1.971  0.024  0.641
2.797  5.122  6.371
2.528  -1.311  2.236
-5.883  3.350  -3.456
->
2.797  5.122  6.371
2.528  -1.311  2.236

0.003  0.157  -0.297  -0.139
0.263  0.262  -0.343  -0.256
0.316  0.776  -1.164  -0.621
-2.390  -3.905  6.933  3.392
->
0.263  0.262  -0.343
0.316  0.776  -1.164

3.515  -6.630  -3.907
1.975  -7.589  -4.096
5.466  -4.865  -3.358
->
1.975  -7.589  -4.096
5.466  -4.865  -3.358

-1.067  0.450  -2.825
4.597  -6.063  -3.670
3.453  -5.338  -5.454
3.397  -3.543  -3.315
2.482  -5.180  -0.536
->
4.597  -6.063  -3.670
3.453  -5.338  -5.454

-2.640  -4.063  3.149  -7.409  1.869
3.226  0.075  -2.430  5.209  2.175
7.656  6.673  4.622  6.149  -2.072
->
3.226  0.075  -2.430
7.656  6.673  4.622

-1.747  -4.551  0.146
-0.153  -4.136  -0.527
-1.609  7.610  0.634
-0.893  7.297  1.488
->
-0.153  -4.136  -0.527
-1.609  7.610  0.634

1.589  2.239  5.217  -2.918  1.652
-3.359  -3.014  4.945  -0.063  6.529
-0.563  5.719  1.452  1.133  -4.173
-2.350  -4.500  -3.074  -1.375  -0.974
->
-3.359  -3.014  4.945
-0.563  5.719  1.452

0.286  0.165  4.707  6.830
0.264  -0.662  1.005  1.793
0.719  -2.338  0.532  1.904
-0.188  0.186  -1.890  -2.864
-0.680  2.565  0.952  0.166
->
0.264  -0.662  1.005
0.719  -2.338  0.532
---
-4.110  -1.412  0.177  -0.661  6.696  5.098  -4.225  2.744  -6.800  4.897  -6.558  -6.998  -5.265  -3.308  7.426  5.480
-3.144  -3.200  1.332  1.230  2.925  7.144  -2.344  1.317  -5.994  4.169  -6.770  -7.320  -4.206  -2.615  5.223  6.638
-3.617  -3.046  1.911  1.304  4.341  7.280  -2.141  1.178  -5.606  4.062  -6.851  -8.116  -5.185  -3.137  5.376  7.527
-3.511  -3.365  1.116  1.375  3.666  7.296  -1.927  2.043  -7.335  4.587  -6.709  -8.041  -4.191  -2.647  6.001  7.312
-3.246  -1.836  -0.148  -0.108  6.807  5.046  -4.230  2.808  -6.120  4.472  -7.205  -6.248  -5.655  -3.746  7.191  5.021
->
5.480  -4.110  -1.412  0.177  -0.661  6.696  5.098  -4.225  2.744  -6.800  4.897  -6.558  -6.998  -5.265  -3.308  7.426
6.638  -3.144  -3.200  1.332  1.230  2.925  7.144  -2.344  1.317  -5.994  4.169  -6.770  -7.320  -4.206  -2.615  5.223
7.527  -3.617  -3.046  1.911  1.304  4.341  7.280  -2.141  1.178  -5.606  4.062  -6.851  -8.116  -5.185  -3.137  5.376
7.312  -3.511  -3.365  1.116  1.375  3.666  7.296  -1.927  2.043  -7.335  4.587  -6.709  -8.041  -4.191  -2.647  6.001
5.021  -3.246  -1.836  -0.148  -0.108  6.807  5.046  -4.230  2.808  -6.120  4.472  -7.205  -6.248  -5.655  -3.746  7.191

3.142  -2.577  -2.518  -2.505  3.149  3.220  3.486  3.147  3.251
3.227  -1.856  -1.914  -1.946  3.227  3.104  3.238  3.223  3.224
4.924  -2.388  -2.396  -2.405  4.919  4.895  4.802  4.938  4.893
7.490  -3.910  -3.769  -3.671  7.501  7.739  7.620  7.488  7.608
-4.425  3.988  3.883  3.800  -4.434  -4.619  -4.431  -4.421  -4.497
0.128  -1.047  -1.317  -1.500  0.081  -0.369  -0.960  0.187  -0.306
-2.226  3.961  4.095  4.201  -2.196  -1.961  -1.623  -2.274  -1.984
0.601  0.577  0.337  0.176  0.565  0.157  -0.196  0.642  0.267
-2.300  6.004  6.106  6.206  -2.260  -2.092  -1.472  -2.374  -1.989
->
3.251  3.142  -2.577  -2.518  -2.505  3.149  3.220  3.486  3.147
3.224  3.227  -1.856  -1.914  -1.946  3.227  3.104  3.238  3.223
4.893  4.924  -2.388  -2.396  -2.405  4.919  4.895  4.802  4.938
7.608  7.490  -3.910  -3.769  -3.671  7.501  7.739  7.620  7.488
-4.497  -4.425  3.988  3.883  3.800  -4.434  -4.619  -4.431  -4.421
-0.306  0.128  -1.047  -1.317  -1.500  0.081  -0.369  -0.960  0.187
-1.984  -2.226  3.961  4.095  4.201  -2.196  -1.961  -1.623  -2.274
0.267  0.601  0.577  0.337  0.176  0.565  0.157  -0.196  0.642
-1.989  -2.300  6.004  6.106  6.206  -2.260  -2.092  -1.472  -2.374

-1.435  -0.084  -0.138  -3.950  3.147  7.476  -4.005  6.145  -4.763  1.547  1.474  -1.258
3.919  2.079  3.340  5.059  -3.195  -0.332  -2.918  -0.624  -4.233  -4.202  -5.860  2.099
-0.327  1.983  -1.392  -4.939  4.167  0.779  0.918  2.199  4.446  7.299  -1.108  1.651
->
-1.258  -1.435  -0.084  -0.138  -3.950  3.147  7.476  -4.005  6.145  -4.763  1.547  1.474
2.099  3.919  2.079  3.340  5.059  -3.195  -0.332  -2.918  -0.624  -4.233  -4.202  -5.860
1.651  -0.327  1.983  -1.392  -4.939  4.167  0.779  0.918  2.199  4.446  7.299  -1.108

-4.456  5.775  3.120
-1.352  2.380  2.435
0.109  0.270  -3.001
0.718  0.977  -1.952
-1.120  2.420  -0.414
-5.688  2.201  2.202
->
3.120  -4.456  5.775
2.435  -1.352  2.380
-3.001  0.109  0.270
-1.952  0.718  0.977
-0.414  -1.120  2.420
2.202  -5.688  2.201

0.641  -1.708  -0.430  -2.901  -0.272  0.181  -0.095  0.188  -0.804  0.840  0.268  -0.047  1.104  0.067
0.900  -2.717  -0.085  -2.827  0.027  0.115  0.176  0.180  -1.012  1.215  0.215  0.083  -0.104  0.151
0.889  -4.472  0.430  -6.974  0.533  0.261  0.672  1.126  -1.349  2.050  0.807  0.618  -0.409  1.413
0.654  -3.248  0.245  -3.330  0.000  0.237  0.185  0.226  -1.326  1.272  0.179  -0.032  -0.791  0.222
-5.958  4.471  5.023  -1.235  2.552  0.247  1.695  2.844  2.863  -2.824  0.735  1.460  -7.039  4.655
-0.421  -3.264  1.625  -2.689  0.583  0.281  0.615  0.512  -1.141  0.890  0.064  0.110  -3.698  0.861
->
0.067  0.641  -1.708  -0.430  -2.901  -0.272  0.181  -0.095  0.188  -0.804  0.840  0.268  -0.047  1.104
0.151  0.900  -2.717  -0.085  -2.827  0.027  0.115  0.176  0.180  -1.012  1.215  0.215  0.083  -0.104
1.413  0.889  -4.472  0.430  -6.974  0.533  0.261  0.672  1.126  -1.349  2.050  0.807  0.618  -0.409
0.222  0.654  -3.248  0.245  -3.330  0.000  0.237  0.185  0.226  -1.326  1.272  0.179  -0.032  -0.791
4.655  -5.958  4.471  5.023  -1.235  2.552  0.247  1.695  2.844  2.863  -2.824  0.735  1.460  -7.039
0.861  -0.421  -3.264  1.625  -2.689  0.583  0.281  0.615  0.512  -1.141  0.890  0.064  0.110  -3.698

-1.168  -1.215
-6.647  -1.606
0.285  1.006
0.285  4.311
0.285  -0.805
3.581  -3.644
0.285  0.102
-4.849  -0.805
0.285  -0.805
-2.819  -0.923
->
-1.215  -1.168
-1.606  -6.647
1.006  0.285
4.311  0.285
-0.805  0.285
-3.644  3.581
0.102  0.285
-0.805  -4.849
-0.805  0.285
-0.923  -2.819

-5.142  -1.926  4.170  6.305  0.896
3.841  -0.450  -3.897  -2.531  5.430
4.690  -8.128  -7.083  7.343  -2.281
-0.137  -3.370  0.359  -7.869  -2.562
-5.348  -5.109  1.082  -7.427  -0.159
0.004  0.353  -1.838  -0.227  0.978
-4.726  -1.398  0.174  -0.397  1.577
-0.178  0.640  -0.784  2.296  -2.459
->
0.896  -5.142  -1.926  4.170  6.305
5.430  3.841  -0.450  -3.897  -2.531
-2.281  4.690  -8.128  -7.083  7.343
-2.562  -0.137  -3.370  0.359  -7.869
-0.159  -5.348  -5.109  1.082  -7.427
0.978  0.004  0.353  -1.838  -0.227
1.577  -4.726  -1.398  0.174  -0.397
-2.459  -0.178  0.640  -0.784  2.296

0.637  2.523  0.608  0.213  -0.813  -2.636  0.115  -0.979  3.744
-1.237  1.996  0.338  0.971  0.054  2.968  -2.449  0.805  3.392
-1.621  -1.763  1.069  -0.249  -1.161  0.774  5.887  0.806  -4.016
-1.404  0.695  0.495  0.861  0.249  1.825  -4.093  -0.366  2.267
0.068  -1.243  0.339  -0.133  -0.456  0.969  1.214  0.611  0.818
0.776  2.463  0.363  0.604  -0.831  -0.878  3.317  -1.079  0.513
1.485  -2.054  0.299  -0.279  -0.667  2.833  -3.090  -0.093  2.047
-0.621  -0.934  0.887  1.361  1.126  -2.624  0.517  -0.742  -4.887
->
3.744  0.637  2.523  0.608  0.213  -0.813  -2.636  0.115  -0.979
3.392  -1.237  1.996  0.338  0.971  0.054  2.968  -2.449  0.805
-4.016  -1.621  -1.763  1.069  -0.249  -1.161  0.774  5.887  0.806
2.267  -1.404  0.695  0.495  0.861  0.249  1.825  -4.093  -0.366
0.818  0.068  -1.243  0.339  -0.133  -0.456  0.969  1.214  0.611
0.513  0.776  2.463  0.363  0.604  -0.831  -0.878  3.317  -1.079
2.047  1.485  -2.054  0.299  -0.279  -0.667  2.833  -3.090  -0.093
-4.887  -0.621  -0.934  0.887  1.361  1.126  -2.624  0.517  -0.742
